Below is a small trained network, with its code and all its weights. Each question gives an input and a class and asks what happens when units are switched off, that is, made to give their printed mean instead of their output.

import numpy as np


def w(rows, s, z=0):
    codes = np.array(rows[::2]) - 128.0
    scale = np.full(codes.shape[1], s)
    scale[-1] = z or s
    return codes * scale


def norm(h):
    return h / np.sqrt((h * h).mean(-1, keepdims=True) + 1e-5)


def f(y):
    return y / 2 * (1 + np.tanh(0.7978845608 * (y + 0.044715 * y**3)))


def log_softmax(a):
    a = a - a.max(-1, keepdims=True)
    return a - np.log(np.exp(a).sum(-1, keepdims=True))


def net(x, mask):
    res = np.array(x, float).reshape(1, 2) / 4 @ E
    u = 0
    for l in range(3):
        y = f(norm(res) @ A[l][:, :-1].T + A[l][:, -1])
        res = res + np.where(mask[u : u + 4], y, B[l][:, -1]) @ B[l][:, :-1]
        u += 4
    return log_softmax(norm(res)[-1] @ U[:, :-1].T + U[:, -1])


A, B = {}, {}
E = w([
[157,255,152,137,104,75,178],'x0',
[131,106,143,137,164,73,40],'x1',
],0.0083)
A[0] = w([
[182,143,117,131,116,138,105,104],'L0N1',
[195,128,162,127,155,87,58,9],'L0N2',
[173,122,151,126,63,176,185,9],'L0N3',
[181,227,162,152,75,1,82,50],'L0N4',
],0.0078,0.0013)
B[0] = w([
[146,2,192,28,188,192,237,128],'L0N1',
[183,182,81,180,91,211,163,168],'L0N2',
[226,248,120,188,89,220,1,165],'L0N3',
[111,24,111,147,212,11,193,254],'L0N4',
],0.006,0.0082)
A[1] = w([
[160,95,126,148,132,155,157,11],'L1N1',
[164,154,146,99,126,8,149,24],'L1N2',
[145,110,112,144,175,74,194,39],'L1N3',
[151,72,124,123,133,141,64,52],'L1N4',
],0.013,0.0013)
B[1] = w([
[154,184,212,133,86,13,141,148],'L1N1',
[58,143,188,142,189,1,196,255],'L1N2',
[27,223,135,86,113,120,190,253],'L1N3',
[79,70,107,84,174,110,52,224],'L1N4',
],0.0082,0.0083)
A[2] = w([
[218,121,70,72,14,188,148,123],'L2N1',
[29,117,146,176,100,2,182,1],'L2N2',
[194,197,142,102,24,250,164,17],'L2N3',
[65,204,110,100,160,53,172,26],'L2N4',
],0.0059,0.0025)
B[2] = w([
[198,188,137,146,129,71,166,165],'L2N1',
[123,186,172,196,163,142,113,254],'L2N2',
[216,163,117,136,142,254,112,199],'L2N3',
[120,129,200,247,158,74,119,235],'L2N4',
],0.0099,0.0051)
U = w([
[65,205,171,182,149,83,199,210],'0',
[245,197,111,136,59,251,158,6],'1',
[65,13,56,65,126,168,60,180],'2',
],0.012,0.0013)

Each question gives the input, the list of numbers given to net, and the class t.
The units are the neurons (one row each of A and B). Each row of codes is followed by its name. A weight is (code - 128) times the scale printed after its matrix; where a second scale follows, it is the last column's (A, B and U).
mask holds one flag per neuron, layer by layer. A switched-off neuron (its flag False) gives its mean, the last column of its row in B, instead of its output. The means were averaged over made-up inputs and are rounded, as every weight is.
A unit's drop is (log p(t) with every unit on - log p(t) with that unit switched off) / (log p(t) with every unit on - log p(t) with every unit switched off).
The circuit of an input: a set's keep is (log p(t) with only the set's units on - log p(t) with every unit switched off) / (log p(t) with every unit on - log p(t) with every unit switched off). Starting from all 12 units, units are removed one at a time, each time the one whose removal leaves the highest keep (on an exact tie, the one counted first), for as long as the keep stays at least 0.8.
units of the circuit, in order: the units of the circuit, biggest drop first
top k neurons: the k neurons with the biggest drops, biggest first
drop when u is switched off: that unit's drop, to one decimal
input [-7,-7], class 2: units of the circuit, in order -> [L1N2]
input [-6,-8], class 1: units of the circuit, in order -> [L1N2 L0N4]
input [-1,1], class 2: top 3 neurons -> [L0N4 L1N2 L1N3]
input [-3,-2], class 2: top 2 neurons -> [L0N4 L1N2]
input [-1,0], class 2: top 2 neurons -> [L0N4 L1N2]
input [-3,-3], class 2: top 3 neurons -> [L0N2 L0N4 L1N2]
input [-1,7], class 2: top 3 neurons -> [L0N4 L1N2 L0N2]
input [-3,3], class 2: drop when L0N4 is switched off -> 0.1
input [-4,-1], class 2: drop when L0N4 is switched off -> 0.3
input [-5,-7], class 1: drop when L1N2 is switched off -> 0.8
